Here is a tiny trained network, its code and every weight. The questions are about switching its units off for an input and a class, where a switched-off unit gives its printed mean instead of its output.

import numpy as np


def w(rows, s, z=0):
    codes = np.array(rows[::2]) - 128.0
    scale = np.full(codes.shape[1], s)
    scale[-1] = z or s
    return codes * scale


def f(y):
    return y / 2 * (1 + np.tanh(0.7978845608 * (y + 0.044715 * y**3)))


def log_softmax(a):
    a = a - a.max(-1, keepdims=True)
    return a - np.log(np.exp(a).sum(-1, keepdims=True))


def net(x, mask):
    res = np.array(x, float).reshape(1, 7) / 4 @ E
    y = f(res @ A[0][:, :-1].T + A[0][:, -1])
    res = res + np.where(mask, y, B[0][:, -1]) @ B[0][:, :-1]
    return log_softmax(res[-1] @ U[:, :-1].T + U[:, -1])


A, B = {}, {}
E = w([
[195,140,140,223,129],'x0',
[81,110,107,129,140],'x1',
[110,162,116,155,11],'x2',
[203,46,23,84,128],'x3',
[100,94,178,79,107],'x4',
[142,43,153,153,108],'x5',
[20,115,47,174,125],'x6',
],0.011)
A[0] = w([
[132,141,169,158,167,208],'neuron 0',
[143,166,160,180,71,224],'neuron 1',
[65,140,150,123,201,216],'neuron 2',
[138,117,124,178,201,125],'neuron 3',
[112,163,103,123,140,144],'neuron 4',
[133,118,73,106,137,186],'neuron 5',
[116,85,99,128,155,144],'neuron 6',
[111,149,96,110,140,141],'neuron 7',
[159,8,73,125,110,106],'neuron 8',
[115,145,197,95,127,155],'neuron 9',
[125,183,53,113,117,139],'neuron 10',
[183,104,160,156,85,184],'neuron 11',
[134,111,143,76,106,145],'neuron 12',
[85,128,88,82,139,133],'neuron 13',
[119,166,177,83,105,115],'neuron 14',
[128,154,110,175,68,112],'neuron 15',
[151,153,140,141,156,189],'neuron 16',
[125,101,85,99,169,194],'neuron 17',
[169,140,124,183,143,109],'neuron 18',
[146,127,187,133,120,102],'neuron 19',
[88,157,101,170,125,255],'neuron 20',
[66,53,153,156,141,150],'neuron 21',
[179,59,109,139,131,225],'neuron 22',
[100,118,126,109,107,132],'neuron 23',
[151,196,159,115,102,252],'neuron 24',
[133,166,94,155,121,189],'neuron 25',
[183,165,146,137,178,223],'neuron 26',
[92,147,103,126,134,177],'neuron 27',
[173,88,123,134,131,245],'neuron 28',
],0.017,0.0055)
B[0] = w([
[115,78,144,166,137,200],'neuron 0',
[59,30,127,139,80,246],'neuron 1',
[130,159,186,157,146,235],'neuron 2',
[171,139,138,179,127,183],'neuron 3',
[155,165,154,95,116,162],'neuron 4',
[181,162,104,70,134,191],'neuron 5',
[146,174,93,129,163,182],'neuron 6',
[168,175,184,114,119,160],'neuron 7',
[95,167,1,88,169,253],'neuron 8',
[89,85,180,107,166,224],'neuron 9',
[200,193,145,106,92,193],'neuron 10',
[112,60,107,134,147,204],'neuron 11',
[136,119,110,95,160,180],'neuron 12',
[130,165,121,129,117,193],'neuron 13',
[103,81,174,29,147,213],'neuron 14',
[93,82,87,141,36,209],'neuron 15',
[131,107,160,158,130,174],'neuron 16',
[182,185,100,129,143,202],'neuron 17',
[134,79,123,156,119,175],'neuron 18',
[122,97,120,96,149,185],'neuron 19',
[89,193,158,147,83,230],'neuron 20',
[38,216,134,161,167,206],'neuron 21',
[97,111,47,124,161,223],'neuron 22',
[113,155,116,115,142,162],'neuron 23',
[156,23,172,108,107,240],'neuron 24',
[156,121,116,119,59,184],'neuron 25',
[203,92,157,159,143,215],'neuron 26',
[136,169,145,145,113,182],'neuron 27',
[144,73,47,124,168,200],'neuron 28',
],0.0097,0.014)
U = w([
[105,80,196,52,165,1],'0',
[142,117,162,56,154,220],'1',
[132,117,24,119,182,163],'2',
[171,113,155,210,184,163],'3',
[168,54,113,181,144,65],'4',
[67,162,152,170,141,190],'5',
[89,97,119,149,9,17],'6',
[187,181,145,93,78,67],'7',
],0.011,0.0029)

Each question gives the input, the list of numbers given to net, and the class t.
The units are the neurons (one row each of A and B). Each row of codes is followed by its name. A weight is (code - 128) times the scale printed after its matrix; where a second scale follows, it is the last column's (A, B and U).
mask holds one flag per neuron, in row order. A switched-off neuron (its flag False) gives its mean, the last column of its row in B, instead of its output. The means were averaged over made-up inputs and are rounded, as every weight is.
A unit's drop is (log p(t) with every unit on - log p(t) with that unit switched off) / (log p(t) with every unit on - log p(t) with every unit switched off).
The circuit of an input: a set's keep is (log p(t) with only the set's units on - log p(t) with every unit switched off) / (log p(t) with every unit on - log p(t) with every unit switched off). Starting from the 12 units with the biggest drops (on a tie, the unit counted first), units are removed one at a time, each time the one whose removal leaves the highest keep (on an exact tie, the one counted first), for as long as the keep stays at least 0.8.
units of the circuit, in order: the units of the circuit, biggest drop first
top k neurons: the k neurons with the biggest drops, biggest first
drop when u is switched off: that unit's drop, to one decimal
input [0,-1,-8,2,-6,5,-8], class 2: units of the circuit, in order	neuron 22
input [-6,7,-4,-3,5,7,-1], class 5: top 2 neurons	neuron 21; neuron 24
input [-5,6,-3,-4,2,-2,0], class 5: top 2 neurons	neuron 24; neuron 21
input [-1,4,5,-6,2,-6,-2], class 0: top 2 neurons	neuron 14; neuron 9
input [7,3,-5,-3,-3,5,6], class 3: top 3 neurons	neuron 3; neuron 18; neuron 8
input [-8,-8,-2,6,1,-6,1], class 7: top 2 neurons	neuron 10; neuron 7
input [1,7,1,-4,1,-4,-1], class 0: top 2 neurons	neuron 15; neuron 21
input [-2,6,-7,-2,5,8,1], class 2: top 2 neurons	neuron 8; neuron 20
input [6,5,7,5,-3,-7,-8], class 4: top 2 neurons	neuron 26; neuron 20
input [6,5,-6,-2,2,-5,8], class 5: top 2 neurons	neuron 20; neuron 21
input [1,6,2,4,6,-8,8], class 7: drop when neuron 8 is switched off	0.0
input [1,2,2,2,4,-7,-4], class 0: drop when neuron 8 is switched off	0.2
input [-7,3,4,-2,7,-3,4], class 5: drop when neuron 13 is switched off	0.1
input [6,7,-3,-3,-2,6,4], class 5: units of the circuit, in order	neuron 21
input [1,2,-3,-2,6,-8,5], class 5: drop when neuron 22 is switched off	-0.1
